Look-ups in named tables: a row name and a column name give one cell, copied from the table.

foto =
	mam	lelov	fubad	ton	kula	pora	viz
lopiged	33	29	35	32	40	41	35
gek	34	30	37	30	30	40	31
noz	39	30	39	30	43	47	31
kadum	30	28	33	29	34	37	30
tabi	56	31	54	29	34	53	30
kod	59	33	50	29	29	52	29
sanim	62	33	53	30	35	58	32
bos	34	31	36	30	33	47	33
nas	208	46	145	29	32	107	29
kibo	42	35	40	31	32	61	33
gen	33	30	34	30	40	48	32
suf	33	31	36	30	38	49	32
mugos	101	37	76	28	30	67	28

What is the fubad of kod in foto? 50
What is the ton of mugos in foto? 28
What is the ton of gen in foto? 30
What is the mam of kibo in foto? 42
What is the mam of kod in foto? 59
What is the kula of suf in foto? 38
What is the kula of mugos in foto? 30
What is the lelov of sanim in foto? 33
What is the kula of sanim in foto? 35
What is the viz of bos in foto? 33
What is the viz of kod in foto? 29
What is the pora of kibo in foto? 61
What is the ton of kadum in foto? 29
What is the pora of gen in foto? 48
What is the ton of kod in foto? 29
Row with the largest mam: nas

bev =
         dekot  nakapi  sulofik   rem  moliso  lanode  topoto
muf        -84     310     -522   -95    -255    -147    -439
tinokab   -162     478     -100  -448     406     214     445
mosufe    -172     -83     -113  -135      26     638     364

What is the moliso of tinokab in bev? 406
What is the topoto of tinokab in bev? 445
What is the nakapi of muf in bev? 310
What is the topoto of muf in bev? -439
What is the nakapi of mosufe in bev? -83
What is the sulofik of muf in bev? -522
What is the moliso of mosufe in bev? 26
What is the topoto of mosufe in bev? 364
What is the dekot of tinokab in bev? -162

fik =
	kabade	laluk	tepe	zeso	nileve	vubuf	ripogad	tur
zamep	170	215	135	135	116	72	114	111
ruk	160	202	130	127	90	218	153	160
nuvemab	180	103	86	105	153	188	128	46
dono	125	157	98	143	79	92	195	89
rarigo	125	132	51	81	115	194	119	80
visefoz	160	220	152	170	83	213	168	127
rubuno	205	131	104	71	123	124	217	102
miga	102	152	171	104	157	140	241	125
fid	150	191	171	180	97	195	197	124
kaba	188	169	99	164	191	117	136	93
puna	186	185	121	111	160	178	108	121
betam	211	125	98	108	116	119	212	91
feti	99	198	137	98	113	188	159	96

dono, kabade -> 125
kaba, zeso -> 164
zamep, laluk -> 215
zamep, tepe -> 135
rubuno, laluk -> 131
betam, zeso -> 108
miga, kabade -> 102
miga, vubuf -> 140
visefoz, ripogad -> 168
dono, vubuf -> 92
feti, ripogad -> 159
fid, laluk -> 191
fid, tepe -> 171
ruk, zeso -> 127
betam, laluk -> 125
puna, zeso -> 111
feti, zeso -> 98
kaba, tepe -> 99
Row with the largest vubuf: ruk

gif:
|  | niboted | soz | zibit | baril | nolif | vofusid | nepita | bomas |
|---|---|---|---|---|---|---|---|---|
| lekidi | 0.320 | 0.386 | 0.555 | 0.608 | 0.657 | 0.189 | 0.506 | 0.720 |
| riditu | 0.349 | 0.384 | 0.586 | 0.644 | 0.672 | 0.267 | 0.551 | 0.668 |
| meruteb | 0.542 | 0.613 | 0.283 | 0.273 | 0.409 | 0.382 | 0.304 | 0.675 |
| temuk | 0.573 | 0.636 | 0.270 | 0.265 | 0.389 | 0.477 | 0.305 | 0.643 |
| pudenon | 0.520 | 0.600 | 0.326 | 0.311 | 0.431 | 0.366 | 0.328 | 0.651 |
| muti | 0.698 | 0.668 | 0.421 | 0.404 | 0.381 | 0.754 | 0.461 | 0.378 |

muti, nepita: 0.461
pudenon, vofusid: 0.366
riditu, baril: 0.644
meruteb, baril: 0.273
meruteb, vofusid: 0.382
riditu, niboted: 0.349
muti, bomas: 0.378
muti, baril: 0.404
meruteb, niboted: 0.542
temuk, bomas: 0.643
meruteb, soz: 0.613

tep:
         nepida  tuk  zirede  boda
poda         30   34      44     5
fusak        49   62      94    10
nav          45   80      38    36
diron        38   23      80    57
nisasuk      55   27      71    25

nepida of fusak is 49
tuk of diron is 23
tuk of poda is 34
boda of nav is 36
boda of poda is 5
tuk of fusak is 62
zirede of nav is 38
nepida of diron is 38
zirede of nisasuk is 71
zirede of fusak is 94
boda of fusak is 10
nepida of nisasuk is 55

daz:
	gikebu	veni	tinomus	rilibit
papopo	430	383	685	723
tib	213	92	181	234
banubap	197	186	482	531
por	633	557	318	318
ruzo	472	454	635	635
silineb	326	305	642	710
tok	580	520	210	199
guvib	828	699	461	463
zib	116	52	324	372
sanetub	244	237	519	571
vorezen	704	600	387	372
mibunur	734	624	413	408

vorezen, gikebu => 704
sanetub, gikebu => 244
papopo, gikebu => 430
por, gikebu => 633
mibunur, tinomus => 413
tib, tinomus => 181
ruzo, gikebu => 472
silineb, veni => 305
tok, gikebu => 580
zib, gikebu => 116
por, tinomus => 318
tib, rilibit => 234
silineb, rilibit => 710
tok, tinomus => 210
banubap, rilibit => 531
mibunur, gikebu => 734
guvib, veni => 699
ruzo, veni => 454
Which row has the largest veni? guvib

tusev =
        vigagu    kor  tevudib    mim   tepi  papuse   mizu  nevefi
dum        952   7000     6125   7731   7975    6722   1901   -6829
ker       7394  -3994     3454  -3575   7380    2210  -4005    1036
zodo      1741   3683     -876   5244  -5901    -334  -3046   -1250
kolu     -7388  -1729    -3868   5234  -4909   -5594   2556     841
serule    -344   6485     8119  -3524   6053    1342  -1983    4232

papuse of zodo is -334
tepi of ker is 7380
tevudib of kolu is -3868
tevudib of zodo is -876
tevudib of serule is 8119
tevudib of ker is 3454
kor of ker is -3994
kor of zodo is 3683
nevefi of zodo is -1250
kor of dum is 7000
tepi of zodo is -5901
tepi of serule is 6053
mim of dum is 7731
tepi of kolu is -4909
mizu of zodo is -3046
mizu of dum is 1901
nevefi of ker is 1036
tevudib of dum is 6125

zisoze
         sis  gukifes  zosagu  dovom  nozibof  busatok  guk
fif       74       61     146    248      198       49  210
dev      108      126     129    165      187      130  180
bopoman  123       93     164    212      144       83  178
somog     99      103     123    191      204      106  195
mag      152      169     187    189      119      142  112
pasigut  161      168     192    189      112      151  111
nev      101      105     120    169      204      113  194
gepod    126      124     163    195      148      110  156
vabir    184      150     197    185      111      147  125
vedat    169      152     196    203      116      131  117
leb      107      122     123    162      189      120  182
zer      169      125     190    193      115      120  141
babunet  139      165     188    196      128      131  125

What is the zosagu of leb in zisoze?
123
What is the guk of vabir in zisoze?
125
What is the dovom of gepod in zisoze?
195
What is the zosagu of gepod in zisoze?
163
What is the gukifes of somog in zisoze?
103
What is the dovom of vedat in zisoze?
203
What is the nozibof of vedat in zisoze?
116
What is the nozibof of bopoman in zisoze?
144

